Below is a small trained network, with its code and all its weights. Each question gives an input and a target symbol and asks what happens when units are switched off, that is, made to give their printed mean instead of their output.

import numpy as np


def w(rows, s, z=0):
    codes = np.array(rows[::2]) - 128.0
    scale = np.full(codes.shape[1], s)
    scale[-1] = z or s
    return codes * scale


def norm(h):
    return h / np.sqrt((h * h).mean(-1, keepdims=True) + 1e-5)


def f(y):
    return np.maximum(y, 0)


def softmax(a):
    e = np.exp(a - a.max(-1, keepdims=True))
    return e / e.sum(-1, keepdims=True)


def log_softmax(a):
    a = a - a.max(-1, keepdims=True)
    return a - np.log(np.exp(a).sum(-1, keepdims=True))


def net(x, mask):
    ids = ['αδεζηθστφ'.index(c) for c in x.split()]
    T = len(ids)
    res = E[ids] + P[:T]
    u = 0
    for l in range(2):
        q, k, v = (norm(res) @ M[l].T for M in (Q, K, V))
        z = softmax(np.where(np.tri(T) > 0, q @ k.T / 2**0.5, -1e9)) @ v
        res = res + np.where(mask[u], z, O[l][:, -1]) @ O[l][:, :-1]
        u += 1
        y = f(norm(res) @ A[l][:, :-1].T + A[l][:, -1])
        res = res + np.where(mask[u : u + 4], y, B[l][:, -1]) @ B[l][:, :-1]
        u += 4
    return log_softmax(norm(res)[-1] @ U[:, :-1].T + U[:, -1])


Q, K, V, O, A, B = {}, {}, {}, {}, {}, {}
E = w([
[157,99,149,128,52,148,91,167,75,104,77,113],'α',
[123,171,143,88,36,161,77,106,87,126,143,151],'δ',
[120,149,167,124,65,157,109,103,116,88,87,135],'ε',
[140,130,209,96,138,107,141,150,143,123,134,161],'ζ',
[141,170,117,88,32,130,122,129,145,112,113,130],'η',
[143,75,76,117,144,160,96,67,254,98,175,88],'θ',
[179,119,146,129,119,100,123,62,125,143,105,148],'σ',
[157,158,138,114,119,58,103,172,140,96,133,138],'τ',
[172,147,157,140,82,164,170,145,114,114,98,63],'φ',
],0.0088)
P = w([
[117,112,74,178,85,253,215,135,138,35,205,201],'0',
[171,149,120,130,89,213,159,120,160,80,168,146],'1',
[188,158,134,99,95,173,120,103,165,108,137,99],'2',
[176,174,156,92,128,152,98,111,184,149,78,94],'3',
[162,168,159,99,171,108,59,126,185,207,41,90],'4',
[177,190,198,79,218,37,80,88,181,176,57,76],'5',
],0.0036)
Q[0] = w([
[25,84,71,190,242,46,201,147,62,205,169,187],'0.h0',
[218,222,234,95,130,2,109,142,84,186,73,169],'0.h0',
],0.0062)
K[0] = w([
[142,130,121,139,34,198,166,130,106,60,155,119],'0.h0',
[122,69,84,146,254,97,129,116,180,129,199,145],'0.h0',
],0.0074)
V[0] = w([
[161,86,116,146,119,172,148,3,112,184,83,160],'0.h0',
[129,118,231,77,123,145,145,129,98,147,117,205],'0.h0',
],0.0046)
O[0] = w([
[3,15,156,103,69,92,251,40,99,190,83,137,234],'0.h0',
[135,63,222,79,118,130,99,143,141,169,226,103,251],'0.h0',
],0.0046,0.0023)
A[0] = w([
[3,53,114,100,77,21,227,133,88,208,168,95,2],'0.n0',
[203,72,89,145,129,141,68,66,124,147,153,138,180],'0.n1',
[159,129,183,71,89,148,173,236,152,133,167,178,150],'0.n2',
[187,194,54,167,178,109,68,197,96,82,151,118,112],'0.n3',
],0.0046,0.0022)
B[0] = w([
[171,179,94,174,162,3,122,77,88,247,153,126,250],'0.n0',
[82,208,144,159,134,75,151,163,81,125,125,147,203],'0.n1',
[164,102,105,161,185,20,137,101,143,83,167,148,253],'0.n2',
[82,163,208,191,189,157,156,6,93,146,95,155,207],'0.n3',
],0.0055,0.0038)
Q[1] = w([
[243,152,244,67,74,19,35,41,138,102,146,3],'1.h0',
[153,87,86,138,114,218,75,207,105,160,240,112],'1.h0',
],0.0052)
K[1] = w([
[165,189,253,70,191,13,92,124,141,188,78,98],'1.h0',
[149,101,153,165,137,72,212,110,104,37,196,217],'1.h0',
],0.0055)
V[1] = w([
[139,117,110,127,83,134,81,167,2,114,105,172],'1.h0',
[177,72,157,178,158,131,178,159,120,114,78,68],'1.h0',
],0.0055)
O[1] = w([
[69,138,102,116,234,87,120,94,253,120,218,18,3],'1.h0',
[76,223,125,153,12,103,128,138,201,120,195,205,121],'1.h0',
],0.0057,0.00023)
A[1] = w([
[67,196,76,105,125,127,134,73,164,152,140,170,20],'1.n0',
[129,111,87,168,105,184,165,187,3,140,89,177,37],'1.n1',
[175,108,189,94,97,148,85,207,115,153,210,149,31],'1.n2',
[112,164,96,145,190,132,229,123,144,133,74,68,5],'1.n3',
],0.0067,0.0025)
B[1] = w([
[96,168,152,162,79,89,146,230,160,141,137,121,190],'1.n0',
[48,68,67,166,184,118,31,165,122,157,139,136,177],'1.n1',
[112,84,144,88,169,120,148,253,111,159,119,198,255],'1.n2',
[140,50,177,52,190,137,72,101,119,90,138,89,158],'1.n3',
],0.0075,0.0024)
U = w([
[68,149,114,135,132,81,113,179,206,100,180,46,149],'α',
[139,48,143,75,242,190,119,93,99,151,182,40,57],'δ',
[83,70,220,74,76,175,133,51,156,62,120,153,10],'ε',
[158,96,181,86,128,119,119,231,100,140,151,199,92],'ζ',
[253,91,43,59,138,119,142,105,135,55,83,109,64],'η',
[99,84,34,175,131,169,99,134,68,122,110,185,193],'θ',
[121,109,130,147,106,68,186,53,104,210,122,120,195],'σ',
[187,214,150,193,178,156,88,105,105,116,113,152,201],'τ',
[136,207,100,168,17,158,203,190,154,142,131,172,6],'φ',
],0.0082,0.0019)

Each question gives the input, a string of symbols that net reads in full, and the target symbol t.
The units are the heads (2 rows each of Q, K, V and O) and the neurons (one row each of A and B). Each row of codes is followed by its name. A weight is (code - 128) times the scale printed after its matrix; where a second scale follows, it is the last column's (O, A, B and U).
mask holds one flag per unit, layer by layer, with each layer's heads first. A switched-off unit (its flag False) gives its mean, the last column of its rows in O or B, instead of its output. The means were averaged over made-up inputs and are rounded, as every weight is.
A unit's drop is (log p(t) with every unit on - log p(t) with that unit switched off) / (log p(t) with every unit on - log p(t) with every unit switched off).
The circuit of an input: a set's keep is (log p(t) with only the set's units on - log p(t) with every unit switched off) / (log p(t) with every unit on - log p(t) with every unit switched off). Starting from all 10 units, units are removed one at a time, each time the one whose removal leaves the highest keep (on an exact tie, the one counted first), for as long as the keep stays at least 0.8.
units of the circuit, in order: the units of the circuit, biggest drop first
unit that matters most: the unit with the biggest drop
k most important neurons: the k neurons with the biggest drops, biggest first
k most important neurons of layer l: the k neurons of layer l with the biggest drops, biggest first
input τ σ η θ α, target θ: units of the circuit, in order	0.h0, 1.n1
input ε ζ θ δ, target θ: units of the circuit, in order	0.h0, 1.h0, 1.n1
input σ α θ, target α: units of the circuit, in order	0.n1, 1.n0
input σ ε η, target σ: units of the circuit, in order	0.h0, 0.n0
input τ θ α ε, target α: 2 most important neurons	1.n0, 0.n3
input α τ θ α α δ, target α: units of the circuit, in order	1.h0, 1.n0
input η τ φ ε θ, target ε: 2 most important neurons of layer 1	1.n2, 1.n1
input τ θ ζ φ, target ζ: unit that matters most	1.n2
input η θ σ α δ σ, target δ: units of the circuit, in order	0.h0, 1.h0, 1.n3
input ε σ θ ζ, target θ: units of the circuit, in order	1.h0, 0.h0, 1.n1
input δ δ δ σ θ, target σ: units of the circuit, in order	0.h0, 1.h0, 0.n0
input σ η θ σ, target θ: 2 most important neurons of layer 0	0.n2, 0.n0
input φ σ δ, target σ: units of the circuit, in order	0.h0, 0.n0
input α ε ζ τ θ, target τ: units of the circuit, in order	0.h0, 1.h0, 0.n1
input δ δ φ, target φ: units of the circuit, in order	1.h0
input ε τ η τ θ, target τ: 2 most important neurons	0.n3, 0.n1
input θ φ φ τ, target φ: 2 most important neurons	1.n0, 0.n0
input φ φ θ α ζ, target α: 3 most important neurons	0.n2, 1.n0, 0.n0
input α η θ α ε, target α: 2 most important neurons	1.n0, 1.n3
input σ θ η, target θ: 2 most important neurons	1.n1, 0.n0
input τ α φ, target τ: most important neuron	0.n3
input α θ η η, target η: 2 most important neurons of layer 0	0.n3, 0.n1
